Below is a small trained network, with its code and all its weights. Each question gives an input and a target symbol and asks what happens when units are switched off, that is, made to give their printed mean instead of their output.

import numpy as np


def w(rows, s, z=0):
    codes = np.array(rows[::2]) - 128.0
    scale = np.full(codes.shape[1], s)
    scale[-1] = z or s
    return codes * scale


def f(y):
    return np.maximum(y, 0)


def softmax(a):
    e = np.exp(a - a.max(-1, keepdims=True))
    return e / e.sum(-1, keepdims=True)


def log_softmax(a):
    a = a - a.max(-1, keepdims=True)
    return a - np.log(np.exp(a).sum(-1, keepdims=True))


def net(x, mask):
    ids = ['ΘΞΠΨΩαβδεζμτφ'.index(c) for c in x.split()]
    T = len(ids)
    res = E[ids] + P[:T]
    u = 0
    for l in range(3):
        r = res
        for j in range(2):
            rows = slice(3 * j, 3 * j + 3)
            q, k, v = (r @ M[l][rows].T for M in (Q, K, V))
            z = softmax(np.where(np.tri(T) > 0, q @ k.T / 3**0.5, -1e9)) @ v
            o = O[l][rows]
            res = res + np.where(mask[u + j], z, o[:, -1]) @ o[:, :-1]
        u += 2
        y = f(res @ A[l][:, :-1].T + A[l][:, -1])
        res = res + np.where(mask[u : u + 8], y, B[l][:, -1]) @ B[l][:, :-1]
        u += 8
    return log_softmax(res[-1] @ U[:, :-1].T + U[:, -1])


Q, K, V, O, A, B = {}, {}, {}, {}, {}, {}
E = w([
[170,131,85,88,115,104,129],'Θ',
[105,192,110,63,151,71,167],'Ξ',
[106,138,96,128,70,128,139],'Π',
[152,140,220,180,109,106,188],'Ψ',
[152,130,156,107,114,90,66],'Ω',
[5,133,145,143,134,148,152],'α',
[110,148,107,116,112,120,133],'β',
[105,137,193,115,101,131,87],'δ',
[146,112,110,103,140,91,133],'ε',
[100,113,137,68,108,134,185],'ζ',
[127,99,148,124,59,140,100],'μ',
[155,223,64,164,160,134,128],'τ',
[118,101,99,145,77,115,132],'φ',
],0.02)
P = w([
[139,215,159,173,131,198,161],'0',
[131,9,51,105,68,3,137],'1',
[116,12,77,136,126,54,120],'2',
[90,36,118,113,135,66,118],'3',
[85,59,125,98,129,65,128],'4',
[80,70,133,102,93,92,135],'5',
[81,103,141,91,141,97,136],'6',
[84,104,125,90,96,132,157],'7',
[92,114,121,99,114,144,154],'8',
[92,150,125,89,136,166,184],'9',
[85,136,125,93,54,200,175],'10',
[114,131,115,90,94,190,160],'11',
],0.0068)
Q[0] = w([
[100,166,150,111,57,81,195],'L0H1',
[109,79,115,81,89,84,165],'L0H1',
[132,102,129,142,254,163,132],'L0H1',
[109,209,119,189,125,96,59],'L0H2',
[108,120,131,101,106,53,171],'L0H2',
[119,119,149,112,94,152,89],'L0H2',
],0.0081)
K[0] = w([
[90,152,115,86,176,243,158],'L0H1',
[54,129,58,64,171,156,114],'L0H1',
[190,1,36,186,118,141,48],'L0H1',
[69,139,121,173,150,110,146],'L0H2',
[124,232,172,99,172,220,140],'L0H2',
[152,175,112,124,191,132,192],'L0H2',
],0.0076)
V[0] = w([
[178,131,95,57,133,109,226],'L0H1',
[72,169,181,72,76,149,129],'L0H1',
[103,189,154,121,186,75,202],'L0H1',
[88,150,232,215,94,131,181],'L0H2',
[171,105,216,242,176,115,255],'L0H2',
[219,80,161,35,94,163,109],'L0H2',
],0.0065)
O[0] = w([
[76,206,147,74,99,108,165,147],'L0H1',
[111,145,100,128,185,81,141,216],'L0H1',
[148,114,129,62,187,104,144,226],'L0H1',
[124,101,77,85,131,144,100,253],'L0H2',
[127,92,125,92,82,193,108,230],'L0H2',
[7,172,206,137,123,165,114,72],'L0H2',
],0.011,0.0055)
A[0] = w([
[71,79,81,198,184,204,137,148],'L0N1',
[94,91,162,254,114,53,155,155],'L0N2',
[119,50,75,81,129,138,133,147],'L0N3',
[53,228,106,118,127,246,130,240],'L0N4',
[126,90,140,171,210,138,100,94],'L0N5',
[183,153,132,227,132,149,80,114],'L0N6',
[178,145,77,56,177,100,120,75],'L0N7',
[225,196,181,131,135,113,98,253],'L0N8',
],0.0073,0.0029)
B[0] = w([
[20,64,117,107,161,86,55,162],'L0N1',
[153,82,192,132,132,2,89,158],'L0N2',
[96,164,181,111,236,223,144,254],'L0N3',
[96,132,36,173,142,79,136,180],'L0N4',
[233,146,157,84,74,106,147,136],'L0N5',
[178,38,119,35,93,72,22,131],'L0N6',
[88,78,103,117,107,167,61,219],'L0N7',
[202,54,123,155,166,120,197,165],'L0N8',
],0.0062,0.0076)
Q[1] = w([
[118,174,147,198,49,140,75],'L1H1',
[115,246,154,104,158,210,62],'L1H1',
[124,3,154,13,145,69,99],'L1H1',
[122,192,226,236,16,126,69],'L1H2',
[70,166,124,114,57,47,140],'L1H2',
[125,136,122,73,186,168,165],'L1H2',
],0.005)
K[1] = w([
[108,35,188,21,85,116,145],'L1H1',
[79,3,117,179,106,41,137],'L1H1',
[114,144,205,172,142,164,203],'L1H1',
[169,57,111,123,181,9,80],'L1H2',
[144,136,82,205,88,156,59],'L1H2',
[167,131,110,222,136,168,135],'L1H2',
],0.004)
V[1] = w([
[68,92,171,86,106,113,69],'L1H1',
[66,106,113,144,29,141,152],'L1H1',
[199,103,228,160,87,1,204],'L1H1',
[106,170,130,205,64,152,160],'L1H2',
[36,162,181,79,154,114,153],'L1H2',
[188,137,155,104,60,213,99],'L1H2',
],0.0088)
O[1] = w([
[152,53,153,105,88,106,99,156],'L1H1',
[154,80,79,105,189,124,147,99],'L1H1',
[133,158,74,138,97,210,127,49],'L1H1',
[132,82,53,99,128,152,135,12],'L1H2',
[67,75,170,163,123,108,189,167],'L1H2',
[161,138,104,204,54,2,155,101],'L1H2',
],0.0084,0.011)
A[1] = w([
[124,138,140,159,125,114,57,180],'L1N1',
[112,184,163,134,112,99,131,146],'L1N2',
[102,154,128,159,173,121,131,209],'L1N3',
[129,172,144,129,146,159,254,239],'L1N4',
[157,109,120,148,176,230,158,167],'L1N5',
[106,80,133,124,120,50,128,255],'L1N6',
[125,123,134,136,42,208,123,164],'L1N7',
[68,137,126,142,157,118,59,195],'L1N8',
],0.0095,0.0013)
B[1] = w([
[114,121,100,154,140,119,209,148],'L1N1',
[182,189,144,116,90,42,121,159],'L1N2',
[99,31,80,75,16,100,100,161],'L1N3',
[134,126,117,95,47,183,103,193],'L1N4',
[33,88,123,122,87,155,144,169],'L1N5',
[143,178,159,85,57,164,115,249],'L1N6',
[132,144,139,187,191,133,136,147],'L1N7',
[83,167,2,75,156,111,11,193],'L1N8',
],0.0065,0.012)
Q[2] = w([
[144,168,101,199,204,41,139],'L2H1',
[152,129,63,104,133,62,110],'L2H1',
[86,177,128,117,155,137,132],'L2H1',
[113,129,120,188,142,157,140],'L2H2',
[129,141,129,79,121,108,140],'L2H2',
[115,185,155,129,218,2,191],'L2H2',
],0.0081)
K[2] = w([
[93,100,117,127,114,189,164],'L2H1',
[92,177,120,129,131,163,163],'L2H1',
[204,118,145,129,129,82,144],'L2H1',
[211,103,186,120,108,94,2],'L2H2',
[140,198,120,202,103,110,101],'L2H2',
[103,148,193,149,177,106,114],'L2H2',
],0.0063)
V[2] = w([
[131,127,91,140,19,176,48],'L2H1',
[137,181,113,187,96,149,141],'L2H1',
[145,127,151,101,210,152,174],'L2H1',
[143,97,249,106,196,126,116],'L2H2',
[99,177,92,174,178,15,2],'L2H2',
[65,223,75,166,198,211,99],'L2H2',
],0.0066)
O[2] = w([
[108,107,213,213,169,172,68,148],'L2H1',
[61,132,106,95,73,155,32,2],'L2H1',
[122,199,85,158,209,217,192,94],'L2H1',
[118,176,184,14,61,146,66,161],'L2H2',
[181,78,86,122,194,102,67,144],'L2H2',
[130,159,185,167,223,1,118,41],'L2H2',
],0.0067,0.0077)
A[2] = w([
[139,124,52,61,152,248,75,189],'L2N1',
[166,159,123,30,158,117,83,127],'L2N2',
[202,143,238,190,136,201,152,254],'L2N3',
[39,96,192,178,21,140,59,126],'L2N4',
[95,110,112,101,135,47,202,191],'L2N5',
[152,152,143,48,45,228,31,46],'L2N6',
[57,147,139,122,83,132,2,154],'L2N7',
[156,150,113,154,42,149,54,130],'L2N8',
],0.0055,0.0037)
B[2] = w([
[255,115,116,212,83,152,158,198],'L2N1',
[144,126,110,179,174,171,165,228],'L2N2',
[186,126,35,166,100,150,141,197],'L2N3',
[46,116,200,155,167,149,84,234],'L2N4',
[219,130,204,57,95,144,118,186],'L2N5',
[107,151,57,150,110,112,147,252],'L2N6',
[172,197,101,141,193,138,108,216],'L2N7',
[131,147,74,240,143,67,165,175],'L2N8',
],0.0071,0.011)
U = w([
[175,182,162,184,147,100,92,80],'Θ',
[104,142,135,197,176,47,219,124],'Ξ',
[175,2,157,107,166,135,124,79],'Π',
[145,219,195,109,143,151,115,16],'Ψ',
[140,67,125,95,167,106,101,224],'Ω',
[166,120,56,143,114,241,125,99],'α',
[135,132,170,72,137,129,149,80],'β',
[163,134,131,159,171,64,170,100],'δ',
[160,90,68,164,169,43,214,147],'ε',
[198,182,118,80,164,117,148,136],'ζ',
[205,141,158,174,108,202,118,252],'μ',
[170,97,111,110,68,115,71,120],'τ',
[154,203,203,174,145,106,85,212],'φ',
],0.0067,0.0035)

Each question gives the input, a string of symbols that net reads in full, and the target symbol t.
The units are the heads (3 rows each of Q, K, V and O) and the neurons (one row each of A and B). Each row of codes is followed by its name. A weight is (code - 128) times the scale printed after its matrix; where a second scale follows, it is the last column's (O, A, B and U).
mask holds one flag per unit, layer by layer, with each layer's heads first. A switched-off unit (its flag False) gives its mean, the last column of its rows in O or B, instead of its output. The means were averaged over made-up inputs and are rounded, as every weight is.
A unit's drop is (log p(t) with every unit on - log p(t) with that unit switched off) / (log p(t) with every unit on - log p(t) with every unit switched off).
The circuit of an input: a set's keep is (log p(t) with only the set's units on - log p(t) with every unit switched off) / (log p(t) with every unit on - log p(t) with every unit switched off). Starting from the 12 units with the biggest drops (on a tie, the unit counted first), units are removed one at a time, each time the one whose removal leaves the highest keep (on an exact tie, the one counted first), for as long as the keep stays at least 0.8.
circuit, biggest first: the units of the circuit, biggest drop first
top k neurons: the k neurons with the biggest drops, biggest first
k most important neurons of layer l: the k neurons of layer l with the biggest drops, biggest first
input Ψ τ τ, target ε: circuit, biggest first	(L0H2; L1H2)
input τ α Θ α ζ ζ Θ Θ μ, target φ: circuit, biggest first	(L0H2; L1H1; L2H2)
input Θ Θ φ α β α Θ α, target Ω: circuit, biggest first	(L2H2; L0N1; L1N8)
input φ ε Ψ φ, target α: circuit, biggest first	(L1H1; L1H2)
input ζ Ξ ζ ε Ξ Ψ ζ α, target β: circuit, biggest first	(L1H2; L2H2; L0H1)
input Ψ Ψ Ξ Ξ ε Ξ Ψ Ω Ξ, target τ: circuit, biggest first	(L0H2; L1H2; L2H2; L1H1)
input Ξ Ω Ψ Θ β ζ Θ Ξ μ, target Ψ: circuit, biggest first	(L0H1; L1H2; L2H2)
input Ψ Ψ Ξ Θ, target τ: circuit, biggest first	(L0H2; L1H2)
input α Ψ β Θ Ψ Ψ Ψ, target α: circuit, biggest first	(L1H1; L2H2; L0H2)
input Ω α ζ Ψ φ Ψ δ, target φ: top 2 neurons	(L2N4; L2N7)
input μ Π Ψ α, target α: top 4 neurons	(L2N1; L0N3; L2N7; L1N8)
input α δ φ Θ Ψ, target ζ: top 3 neurons	(L0N3; L1N4; L2N4)
input Θ α α α τ, target ε: circuit, biggest first	(L0H2; L1N6)
input α ε ζ Π, target ζ: most important neuron of layer 0	(L0N3)
input Ψ Ω α Ξ Ψ, target τ: circuit, biggest first	(L0H2; L2H2; L1H1; L0N3)
input Ψ Ψ ε Ψ Ω μ Ψ Ω, target α: circuit, biggest first	(L2H2; L0H2)
input ε Ψ α, target α: circuit, biggest first	(L1N8; L2N1; L1H2)
input Ψ Ψ Ψ μ Ψ α μ Ψ ε, target τ: circuit, biggest first	(L0H2; L1H2; L2H1)
input Ξ ε Ξ ζ, target Ψ: circuit, biggest first	(L1H2; L0H1; L2H2)
input Θ Ψ ζ Ψ, target Ξ: top neuron	(L0N8)
input α ζ Ξ ζ α, target ζ: top neuron	(L1N8)
input μ Π α Ψ Ψ, target Π: top 2 neurons	(L1N6; L1N8)
input Ω μ Ψ Ψ Ψ β, target α: 2 most important neurons of layer 2	(L2N1; L2N5)
input Ψ Ψ Ψ α Ω α Ψ α μ Π, target τ: 2 most important neurons of layer 1	(L1N6; L1N3)
input Ψ Ω α τ, target τ: top 2 neurons	(L1N6; L0N3)
input Ξ Ω Ψ ζ, target β: 2 most important neurons of layer 1	(L1N6; L1N5)
input ε ζ ε Ψ Θ, target α: top 2 neurons	(L1N8; L0N2)
input α Ψ ε ζ Ψ Ω Ψ Ψ Ψ, target α: most important neuron of layer 1	(L1N4)
input μ Ψ α Ψ Ψ α ζ Θ α Ω, target Π: top 2 neurons	(L1N8; L0N8)
input α α μ Ξ Ψ δ Ξ Θ, target ζ: top 2 neurons	(L0N3; L2N4)
